Below are the code and all the weights of a small trained network. Each question names an input and a class and asks about switching units off, where a switched-off unit gives its printed mean instead of its output.

import numpy as np


def w(rows, s, z=0):
    codes = np.array(rows[::2]) - 128.0
    scale = np.full(codes.shape[1], s)
    scale[-1] = z or s
    return codes * scale


def f(y):
    return np.maximum(y, 0)


def log_softmax(a):
    a = a - a.max(-1, keepdims=True)
    return a - np.log(np.exp(a).sum(-1, keepdims=True))


def net(x, mask):
    res = np.array(x, float).reshape(1, 8) / 4 @ E
    y = f(res @ A[0][:, :-1].T + A[0][:, -1])
    res = res + np.where(mask, y, B[0][:, -1]) @ B[0][:, :-1]
    return log_softmax(res[-1] @ U[:, :-1].T + U[:, -1])


A, B = {}, {}
E = w([
[118,125,217,60,44,142,48,15,236],'x0',
[154,111,147,123,138,122,141,124,115],'x1',
[117,134,135,145,127,122,136,121,133],'x2',
[105,155,101,140,131,130,76,130,144],'x3',
[169,90,136,106,145,120,133,134,111],'x4',
[126,127,114,124,130,132,110,127,129],'x5',
[56,21,211,141,169,227,67,179,106],'x6',
[198,121,96,217,171,254,186,113,232],'x7',
],0.0092)
A[0] = w([
[145,183,85,92,90,11,146,67,99,145],'N0',
[148,126,167,145,108,119,122,118,124,143],'N1',
[134,187,146,141,122,88,147,55,101,170],'N2',
[158,116,114,88,99,143,92,120,61,145],'N3',
[80,146,100,142,164,132,155,214,59,80],'N4',
[172,142,73,149,177,130,168,159,162,122],'N5',
[203,161,56,196,153,141,132,167,115,131],'N6',
[173,146,146,146,141,179,109,134,149,56],'N7',
[118,153,135,115,95,64,120,158,62,44],'N8',
[144,109,106,114,137,41,136,111,179,86],'N9',
[97,121,156,110,151,148,120,131,167,102],'N10',
[89,96,213,98,126,162,92,127,137,103],'N11',
[93,110,226,91,99,98,67,136,123,105],'N12',
[81,120,120,84,81,115,111,117,114,111],'N13',
[165,69,126,95,107,138,121,114,121,99],'N14',
[190,132,142,180,133,223,134,106,176,76],'N15',
[161,133,125,147,114,117,153,99,157,89],'N16',
[115,98,149,92,145,174,87,117,145,96],'N17',
[159,113,159,167,135,155,119,127,169,183],'N18',
[176,144,84,177,137,122,168,136,143,140],'N19',
[72,97,81,148,189,103,161,165,75,197],'N20',
[90,93,181,169,178,175,105,152,106,155],'N21',
[181,111,148,137,156,112,149,159,150,120],'N22',
[149,83,124,170,119,167,131,96,153,32],'N23',
[173,123,106,122,106,123,125,176,152,110],'N24',
[122,133,110,40,123,160,135,53,180,156],'N25',
[84,131,108,125,176,132,136,179,61,9],'N26',
[86,133,102,103,137,74,139,111,78,42],'N27',
[118,137,118,127,116,156,106,156,125,111],'N28',
[142,142,82,164,145,127,171,169,130,133],'N29',
[157,132,176,113,102,114,99,64,214,60],'N30',
[85,80,159,159,153,182,119,170,117,26],'N31',
[95,150,104,87,135,98,135,114,59,20],'N32',
[101,110,122,113,152,125,100,124,140,112],'N33',
[81,109,89,165,86,173,106,143,122,126],'N34',
[120,73,103,159,113,124,110,93,102,115],'N35',
],0.012,0.011)
B[0] = w([
[198,89,139,123,82,117,97,224,133,254],'N0',
[141,113,132,132,119,88,160,92,125,155],'N1',
[161,113,85,157,148,134,137,155,136,199],'N2',
[108,124,171,134,126,123,135,136,87,168],'N3',
[182,74,101,125,48,32,43,212,151,199],'N4',
[66,175,165,128,165,177,183,75,55,192],'N5',
[60,130,186,123,177,182,143,60,119,211],'N6',
[133,70,141,212,85,65,128,153,72,147],'N7',
[158,171,94,76,155,155,92,150,190,174],'N8',
[138,80,154,154,96,103,100,132,127,162],'N9',
[80,147,155,141,139,102,194,175,64,154],'N10',
[84,161,159,175,109,150,185,87,76,201],'N11',
[55,145,175,187,146,144,136,79,14,219],'N12',
[74,117,153,164,94,88,161,111,112,178],'N13',
[125,150,164,108,155,127,143,122,125,149],'N14',
[243,102,74,171,62,110,52,223,182,194],'N15',
[116,152,99,113,189,130,148,117,124,151],'N16',
[92,119,180,159,135,116,203,138,109,169],'N17',
[85,180,97,17,165,164,154,156,192,187],'N18',
[100,159,162,120,173,196,148,60,134,192],'N19',
[184,143,56,50,124,155,127,170,205,228],'N20',
[179,69,140,130,39,82,94,191,143,201],'N21',
[116,120,110,132,156,121,118,116,104,156],'N22',
[98,59,132,174,58,76,111,145,52,148],'N23',
[104,194,120,127,113,142,190,141,117,143],'N24',
[170,113,105,149,87,102,96,176,109,211],'N25',
[127,50,164,197,19,42,111,168,27,163],'N26',
[167,146,60,79,197,141,86,118,211,160],'N27',
[138,150,137,113,119,156,137,131,121,137],'N28',
[107,150,194,78,177,152,146,68,139,189],'N29',
[178,142,98,51,118,138,57,185,194,206],'N30',
[196,255,17,56,144,165,104,152,227,164],'N31',
[165,126,38,135,182,164,136,98,214,156],'N32',
[116,141,107,146,104,129,171,89,124,144],'N33',
[175,109,120,131,122,138,121,116,110,155],'N34',
[123,210,148,154,147,145,143,150,138,136],'N35',
],0.007,0.017)
U = w([
[162,165,114,96,181,130,120,165,163,217],'0',
[149,110,167,177,102,52,119,188,87,196],'1',
[2,156,199,158,210,147,173,24,70,7],'2',
],0.0095,0.0013)

Each question gives the input, the list of numbers given to net, and the class t.
The units are the neurons (one row each of A and B). Each row of codes is followed by its name. A weight is (code - 128) times the scale printed after its matrix; where a second scale follows, it is the last column's (A, B and U).
mask holds one flag per neuron, in row order. A switched-off neuron (its flag False) gives its mean, the last column of its row in B, instead of its output. The means were averaged over made-up inputs and are rounded, as every weight is.
A unit's drop is (log p(t) with every unit on - log p(t) with that unit switched off) / (log p(t) with every unit on - log p(t) with every unit switched off).
The circuit of an input: a set's keep is (log p(t) with only the set's units on - log p(t) with every unit switched off) / (log p(t) with every unit on - log p(t) with every unit switched off). Starting from the 12 units with the biggest drops (on a tie, the unit counted first), units are removed one at a time, each time the one whose removal leaves the highest keep (on an exact tie, the one counted first), for as long as the keep stays at least 0.8.
units of the circuit, in order: the units of the circuit, biggest drop first
k most important neurons: the k neurons with the biggest drops, biggest first
drop when u is switched off: that unit's drop, to one decimal
input [-7,-6,8,-8,3,-3,-8,0], class 0: units of the circuit, in order -> [N20]
input [1,1,-3,2,4,-2,6,0], class 2: 4 most important neurons -> [N0 N4 N15 N11]
input [2,-2,4,7,-5,5,-8,-1], class 1: 2 most important neurons -> [N0 N20]
input [7,0,5,0,-7,1,-4,-1], class 1: 2 most important neurons -> [N20 N25]
input [8,-7,3,-5,-3,5,1,1], class 1: 3 most important neurons -> [N25 N30 N6]
input [-4,6,3,5,-3,-6,-1,-7], class 0: 2 most important neurons -> [N8 N27]
input [-5,1,-8,7,-6,-4,0,-7], class 0: 3 most important neurons -> [N20 N8 N27]
input [-8,5,6,6,-8,-7,0,4], class 2: 2 most important neurons -> [N6 N5]
input [2,4,6,1,6,4,4,6], class 1: 4 most important neurons -> [N23 N7 N20 N21]
input [-6,2,5,-5,-2,3,3,1], class 0: 2 most important neurons -> [N20 N31]
input [-7,-5,-7,-1,0,3,-5,2], class 2: 2 most important neurons -> [N6 N5]
input [2,1,-6,4,5,8,1,4], class 1: 3 most important neurons -> [N20 N31 N7]
input [-4,5,-1,-4,2,-2,4,1], class 0: 2 most important neurons -> [N31 N20]
input [5,3,-1,1,-8,-3,4,8], class 1: 2 most important neurons -> [N23 N7]
input [-4,8,8,4,-1,-5,3,1], class 0: most important neuron -> [N20]
input [5,6,-6,-7,-6,4,6,8], class 1: drop when N23 is switched off -> 0.3
input [-6,5,3,-2,-6,1,-2,-4], class 0: drop when N20 is switched off -> 0.2
input [-5,-6,1,-1,8,2,-6,-8], class 0: drop when N27 is switched off -> 0.1
input [4,1,-6,7,-5,0,8,7], class 1: drop when N23 is switched off -> 0.2
